Below is a small trained network, with its code and all its weights. Each question gives an input and a class and asks what happens when units are switched off, that is, made to give their printed mean instead of their output.

import numpy as np


def w(rows, s, z=0):
    codes = np.array(rows[::2]) - 128.0
    scale = np.full(codes.shape[1], s)
    scale[-1] = z or s
    return codes * scale


def f(y):
    return np.maximum(y, 0)


def log_softmax(a):
    a = a - a.max(-1, keepdims=True)
    return a - np.log(np.exp(a).sum(-1, keepdims=True))


def net(x, mask):
    res = np.array(x, float).reshape(1, 4) / 4 @ E
    y = f(res @ A[0][:, :-1].T + A[0][:, -1])
    res = res + np.where(mask, y, B[0][:, -1]) @ B[0][:, :-1]
    return log_softmax(res[-1] @ U[:, :-1].T + U[:, -1])


A, B = {}, {}
E = w([
[62,41,172,109,43,102,138],'x0',
[107,222,206,195,153,78,160],'x1',
[11,146,124,133,66,191,168],'x2',
[168,212,72,160,102,97,206],'x3',
],0.012)
A[0] = w([
[138,85,113,62,74,199,157,89],'N0',
[254,143,34,71,198,103,145,126],'N1',
[157,103,216,124,205,170,25,177],'N2',
[132,116,236,194,72,49,92,165],'N3',
[87,77,116,81,144,123,125,40],'N4',
[16,176,181,225,94,29,197,253],'N5',
[209,183,138,113,167,44,208,242],'N6',
[148,57,163,184,81,139,135,22],'N7',
[174,167,190,155,227,70,80,149],'N8',
[119,35,128,39,24,192,50,186],'N9',
],0.0095,0.0045)
B[0] = w([
[138,145,176,150,30,117,134,172],'N0',
[200,179,72,166,163,76,111,234],'N1',
[122,124,198,95,243,205,189,198],'N2',
[86,113,197,137,105,134,255,186],'N3',
[129,82,106,57,157,133,154,152],'N4',
[117,211,178,137,21,161,229,255],'N5',
[230,107,95,207,109,8,104,222],'N6',
[193,95,106,158,38,82,88,146],'N7',
[194,105,160,171,165,141,213,207],'N8',
[223,48,171,103,46,126,32,224],'N9',
],0.01,0.018)
U = w([
[36,202,146,158,142,174,146,179],'0',
[124,71,173,146,220,145,99,113],'1',
[178,150,58,154,193,52,82,176],'2',
[93,120,161,172,78,76,161,92],'3',
[5,126,82,151,185,101,39,2],'4',
[75,40,175,102,120,125,22,96],'5',
],0.012,0.007)

Each question gives the input, the list of numbers given to net, and the class t.
The units are the neurons (one row each of A and B). Each row of codes is followed by its name. A weight is (code - 128) times the scale printed after its matrix; where a second scale follows, it is the last column's (A, B and U).
mask holds one flag per neuron, in row order. A switched-off neuron (its flag False) gives its mean, the last column of its row in B, instead of its output. The means were averaged over made-up inputs and are rounded, as every weight is.
A unit's drop is (log p(t) with every unit on - log p(t) with that unit switched off) / (log p(t) with every unit on - log p(t) with every unit switched off).
The circuit of an input: a set's keep is (log p(t) with only the set's units on - log p(t) with every unit switched off) / (log p(t) with every unit on - log p(t) with every unit switched off). Starting from all 10 units, units are removed one at a time, each time the one whose removal leaves the highest keep (on an exact tie, the one counted first), for as long as the keep stays at least 0.8.
circuit, biggest first: the units of the circuit, biggest drop first
unit that matters most: the unit with the biggest drop
top k neurons: the k neurons with the biggest drops, biggest first
drop of u: that unit's drop, to one decimal
input [4,7,8,-2], class 0: circuit, biggest first	N6, N9
input [5,-1,-7,-6], class 1: top 4 neurons	N2, N3, N8, N0
input [7,-1,-5,-7], class 5: top neuron	N9
input [2,-8,8,6], class 5: circuit, biggest first	N9, N5
input [2,4,1,-6], class 0: circuit, biggest first	N6, N2
input [-6,-3,4,-3], class 1: circuit, biggest first	N5, N6
input [4,1,7,4], class 0: circuit, biggest first	N6, N9
input [-8,1,6,6], class 2: top 2 neurons	N6, N3
input [4,0,-5,2], class 2: top 2 neurons	N5, N0
input [2,-8,1,8], class 2: top 3 neurons	N5, N3, N1
input [5,0,-6,-6], class 1: top 2 neurons	N2, N3
input [-5,-6,3,0], class 2: top 4 neurons	N5, N1, N3, N2
input [-6,-4,0,-5], class 1: top 2 neurons	N2, N6
input [-4,-2,6,6], class 0: unit that matters most	N9
input [1,7,4,-5], class 0: top 2 neurons	N6, N9
input [1,3,0,-4], class 0: top 2 neurons	N6, N9
input [1,0,-5,-1], class 2: drop of N5	0.6
input [-6,6,7,-3], class 0: drop of N1	0.0
input [4,-3,-1,3], class 5: drop of N5	0.3
input [-6,7,-6,-8], class 1: unit that matters most	N2
